Below is a small trained network, with its code and all its weights. Each question gives an input and a target symbol and asks what happens when units are switched off, that is, made to give their printed mean instead of their output.

import numpy as np


def w(rows, s, z=0):
    codes = np.array(rows[::2]) - 128.0
    scale = np.full(codes.shape[1], s)
    scale[-1] = z or s
    return codes * scale


def norm(h):
    return h / np.sqrt((h * h).mean(-1, keepdims=True) + 1e-5)


def f(y):
    return np.maximum(y, 0)


def softmax(a):
    e = np.exp(a - a.max(-1, keepdims=True))
    return e / e.sum(-1, keepdims=True)


def log_softmax(a):
    a = a - a.max(-1, keepdims=True)
    return a - np.log(np.exp(a).sum(-1, keepdims=True))


def net(x, mask):
    ids = ['ΓΨαβξστφ'.index(c) for c in x.split()]
    T = len(ids)
    res = E[ids] + P[:T]
    u = 0
    for l in range(2):
        q, k, v = (norm(res) @ M[l].T for M in (Q, K, V))
        z = softmax(np.where(np.tri(T) > 0, q @ k.T / 2**0.5, -1e9)) @ v
        res = res + np.where(mask[u], z, O[l][:, -1]) @ O[l][:, :-1]
        u += 1
        y = f(norm(res) @ A[l][:, :-1].T + A[l][:, -1])
        res = res + np.where(mask[u : u + 8], y, B[l][:, -1]) @ B[l][:, :-1]
        u += 8
    return log_softmax(norm(res)[-1] @ U[:, :-1].T + U[:, -1])


Q, K, V, O, A, B = {}, {}, {}, {}, {}, {}
E = w([
[126,96,107,154],'Γ',
[80,134,73,27],'Ψ',
[61,119,72,141],'α',
[163,200,92,88],'β',
[136,90,149,170],'ξ',
[126,83,214,151],'σ',
[81,108,83,6],'τ',
[121,104,97,152],'φ',
],0.016)
P = w([
[224,1,114,87],'0',
[116,251,113,160],'1',
[138,15,110,112],'2',
[96,251,137,137],'3',
[130,23,108,122],'4',
[84,252,123,130],'5',
[125,30,99,143],'6',
],0.0096)
Q[0] = w([
[169,101,148,147],'L0H0',
[155,255,182,79],'L0H0',
],0.014)
K[0] = w([
[147,93,128,228],'L0H0',
[255,139,133,41],'L0H0',
],0.0086)
V[0] = w([
[116,116,182,234],'L0H0',
[194,252,155,150],'L0H0',
],0.004)
O[0] = w([
[226,68,76,106,3],'L0H0',
[40,254,127,181,99],'L0H0',
],0.0075,0.0027)
A[0] = w([
[47,163,211,105,90],'L0N0',
[72,78,126,205,225],'L0N1',
[128,27,157,189,179],'L0N2',
[184,11,163,55,252],'L0N3',
[86,132,89,106,96],'L0N4',
[115,128,219,129,231],'L0N5',
[113,128,65,165,114],'L0N6',
[39,71,133,133,184],'L0N7',
],0.011,0.0032)
B[0] = w([
[83,172,160,113,179],'L0N0',
[123,158,129,50,208],'L0N1',
[177,117,79,64,210],'L0N2',
[143,80,31,247,254],'L0N3',
[198,134,74,81,181],'L0N4',
[122,180,34,90,153],'L0N5',
[120,145,181,86,175],'L0N6',
[255,175,103,121,205],'L0N7',
],0.0099,0.0074)
Q[1] = w([
[146,254,39,32],'L1H0',
[2,69,188,163],'L1H0',
],0.0075)
K[1] = w([
[255,243,67,28],'L1H0',
[214,34,103,162],'L1H0',
],0.0047)
V[1] = w([
[175,168,111,60],'L1H0',
[204,2,77,134],'L1H0',
],0.0073)
O[1] = w([
[255,12,170,181,254],'L1H0',
[111,161,110,146,20],'L1H0',
],0.0089,0.0056)
A[1] = w([
[132,230,161,197,108],'L1N0',
[134,131,35,250,184],'L1N1',
[114,228,94,186,253],'L1N2',
[150,211,162,182,56],'L1N3',
[141,140,220,52,119],'L1N4',
[72,101,146,212,94],'L1N5',
[185,197,50,91,155],'L1N6',
[137,133,140,209,86],'L1N7',
],0.013,0.0043)
B[1] = w([
[214,123,248,135,169],'L1N0',
[50,70,67,188,197],'L1N1',
[159,89,161,211,192],'L1N2',
[158,128,232,166,159],'L1N3',
[2,142,126,131,165],'L1N4',
[116,145,144,86,128],'L1N5',
[103,144,128,148,253],'L1N6',
[124,101,71,94,132],'L1N7',
],0.0093,0.014)
U = w([
[86,116,111,83,4],'Γ',
[52,28,157,51,62],'Ψ',
[92,55,14,222,211],'α',
[71,210,68,63,194],'β',
[254,65,81,20,121],'ξ',
[60,237,62,95,189],'σ',
[175,191,183,222,178],'τ',
[150,244,36,68,43],'φ',
],0.008,0.0027)

Each question gives the input, a string of symbols that net reads in full, and the target symbol t.
The units are the heads (2 rows each of Q, K, V and O) and the neurons (one row each of A and B). Each row of codes is followed by its name. A weight is (code - 128) times the scale printed after its matrix; where a second scale follows, it is the last column's (O, A, B and U).
mask holds one flag per unit, layer by layer, with each layer's heads first. A switched-off unit (its flag False) gives its mean, the last column of its rows in O or B, instead of its output. The means were averaged over made-up inputs and are rounded, as every weight is.
A unit's drop is (log p(t) with every unit on - log p(t) with that unit switched off) / (log p(t) with every unit on - log p(t) with every unit switched off).
The circuit of an input: a set's keep is (log p(t) with only the set's units on - log p(t) with every unit switched off) / (log p(t) with every unit on - log p(t) with every unit switched off). Starting from the 12 units with the biggest drops (on a tie, the unit counted first), units are removed one at a time, each time the one whose removal leaves the highest keep (on an exact tie, the one counted first), for as long as the keep stays at least 0.8.
units of the circuit, in order: the units of the circuit, biggest drop first
k most important neurons: the k neurons with the biggest drops, biggest first
top k neurons in layer l: the k neurons of layer l with the biggest drops, biggest first
drop of u: that unit's drop, to one decimal
input φ σ β β α Γ, target τ: units of the circuit, in order => L0N3
input β α φ β β α, target τ: top 2 neurons in layer 0 => L0N3, L0N2
input φ α α φ, target Ψ: 4 most important neurons => L0N3, L0N6, L0N7, L1N4
input σ ξ ξ φ α β β, target ξ: 3 most important neurons => L0N3, L1N1, L1N2
input α σ σ σ, target α: units of the circuit, in order => L0H0, L0N5, L0N7
input φ α α ξ, target ξ: top 3 neurons in layer 0 => L0N3, L0N6, L0N2
input Ψ Γ β β β β β, target ξ: 4 most important neurons => L0N3, L1N1, L0N1, L0N0
input τ α φ α φ, target ξ: 3 most important neurons => L0N2, L0N1, L0N7
input σ Γ σ φ σ α, target φ: top 2 neurons in layer 1 => L1N1, L1N0
input α Γ σ ξ, target ξ: top 2 neurons in layer 0 => L0N3, L0N0
input φ Γ φ α α α, target φ: top 3 neurons in layer 0 => L0N3, L0N4, L0N7
input β ξ σ β Ψ Γ Γ, target ξ: top 4 neurons in layer 0 => L0N2, L0N1, L0N6, L0N7
input φ ξ Γ σ, target α: drop of L0N3 => 0.1
input Γ α α β β φ, target τ: units of the circuit, in order => L0N3
input β β β τ, target β: drop of L0N3 => 0.7
input β α σ τ, target σ: drop of L0N3 => 0.3
input φ φ Ψ φ Γ α Γ, target ξ: drop of L0N7 => 0.2
